Below is a small trained network, with its code and all its weights. Each question gives an input and a class and asks what happens when units are switched off, that is, made to give their printed mean instead of their output.

import numpy as np


def w(rows, s, z=0):
    codes = np.array(rows[::2]) - 128.0
    scale = np.full(codes.shape[1], s)
    scale[-1] = z or s
    return codes * scale


def f(y):
    return np.maximum(y, 0)


def log_softmax(a):
    a = a - a.max(-1, keepdims=True)
    return a - np.log(np.exp(a).sum(-1, keepdims=True))


def net(x, mask):
    res = np.array(x, float).reshape(1, 5) / 4 @ E
    y = f(res @ A[0][:, :-1].T + A[0][:, -1])
    res = res + np.where(mask, y, B[0][:, -1]) @ B[0][:, :-1]
    return log_softmax(res[-1] @ U[:, :-1].T + U[:, -1])


A, B = {}, {}
E = w([
[185,179,102,147,147,72,152,146,97,99,148,111],'x0',
[114,73,170,176,203,110,141,203,180,142,112,117],'x1',
[188,112,141,109,186,111,122,108,119,153,145,46],'x2',
[137,110,158,155,113,81,79,142,195,84,175,228],'x3',
[68,116,123,138,110,135,139,199,98,224,244,173],'x4',
],0.011)
A[0] = w([
[68,132,122,146,69,141,73,185,122,192,222,228,123],'n0',
[188,138,150,136,193,102,130,137,94,172,157,71,2],'n1',
[170,143,151,112,130,71,84,130,183,56,160,134,113],'n2',
[152,124,136,157,105,118,52,91,192,2,119,201,187],'n3',
[112,87,133,99,124,226,115,103,153,188,108,117,44],'n4',
[124,197,77,83,69,147,131,62,77,93,111,95,134],'n5',
],0.0095,0.0066)
B[0] = w([
[253,24,13,185,179,170,111,172,77,188,167,106,251],'n0',
[132,52,61,95,116,183,55,74,122,135,151,109,168],'n1',
[57,78,168,181,210,160,191,114,152,90,94,154,180],'n2',
[41,167,182,76,18,187,83,1,171,76,130,53,243],'n3',
[147,149,148,241,166,84,183,159,156,45,95,164,158],'n4',
[211,87,60,77,183,176,14,90,105,194,147,70,210],'n5',
],0.0085,0.016)
U = w([
[222,71,36,159,197,131,156,229,119,104,170,156,230],'0',
[129,188,173,22,62,34,145,167,129,161,126,215,2],'1',
[1,143,224,108,121,161,151,116,192,44,73,153,76],'2',
[143,49,66,48,140,206,25,89,151,148,173,104,189],'3',
],0.0063,0.0032)

Each question gives the input, the list of numbers given to net, and the class t.
The units are the neurons (one row each of A and B). Each row of codes is followed by its name. A weight is (code - 128) times the scale printed after its matrix; where a second scale follows, it is the last column's (A, B and U).
mask holds one flag per neuron, in row order. A switched-off neuron (its flag False) gives its mean, the last column of its row in B, instead of its output. The means were averaged over made-up inputs and are rounded, as every weight is.
A unit's drop is (log p(t) with every unit on - log p(t) with that unit switched off) / (log p(t) with every unit on - log p(t) with every unit switched off).
The circuit of an input: a set's keep is (log p(t) with only the set's units on - log p(t) with every unit switched off) / (log p(t) with every unit on - log p(t) with every unit switched off). Starting from all 6 units, units are removed one at a time, each time the one whose removal leaves the highest keep (on an exact tie, the one counted first), for as long as the keep stays at least 0.8.
units of the circuit, in order: the units of the circuit, biggest drop first
top k neurons: the k neurons with the biggest drops, biggest first
drop when u is switched off: that unit's drop, to one decimal
input [-2,8,-5,7,-2], class 2: top 2 neurons -> n3, n5
input [1,-2,-2,8,8], class 0: units of the circuit, in order -> n0
input [-1,-3,-8,7,-3], class 2: top 4 neurons -> n3, n2, n5, n1
input [5,3,7,8,-1], class 2: units of the circuit, in order -> n0, n2
input [7,-4,8,1,7], class 0: top 3 neurons -> n3, n5, n0
input [6,2,-3,-5,-2], class 0: top 2 neurons -> n3, n1
input [6,5,5,4,-3], class 2: top 3 neurons -> n0, n5, n2
input [-4,5,4,2,-5], class 2: drop when n0 is switched off -> 0.2
input [6,-6,6,2,8], class 0: drop when n0 is switched off -> 0.3
input [4,-2,-4,-8,8], class 0: drop when n0 is switched off -> 0.1
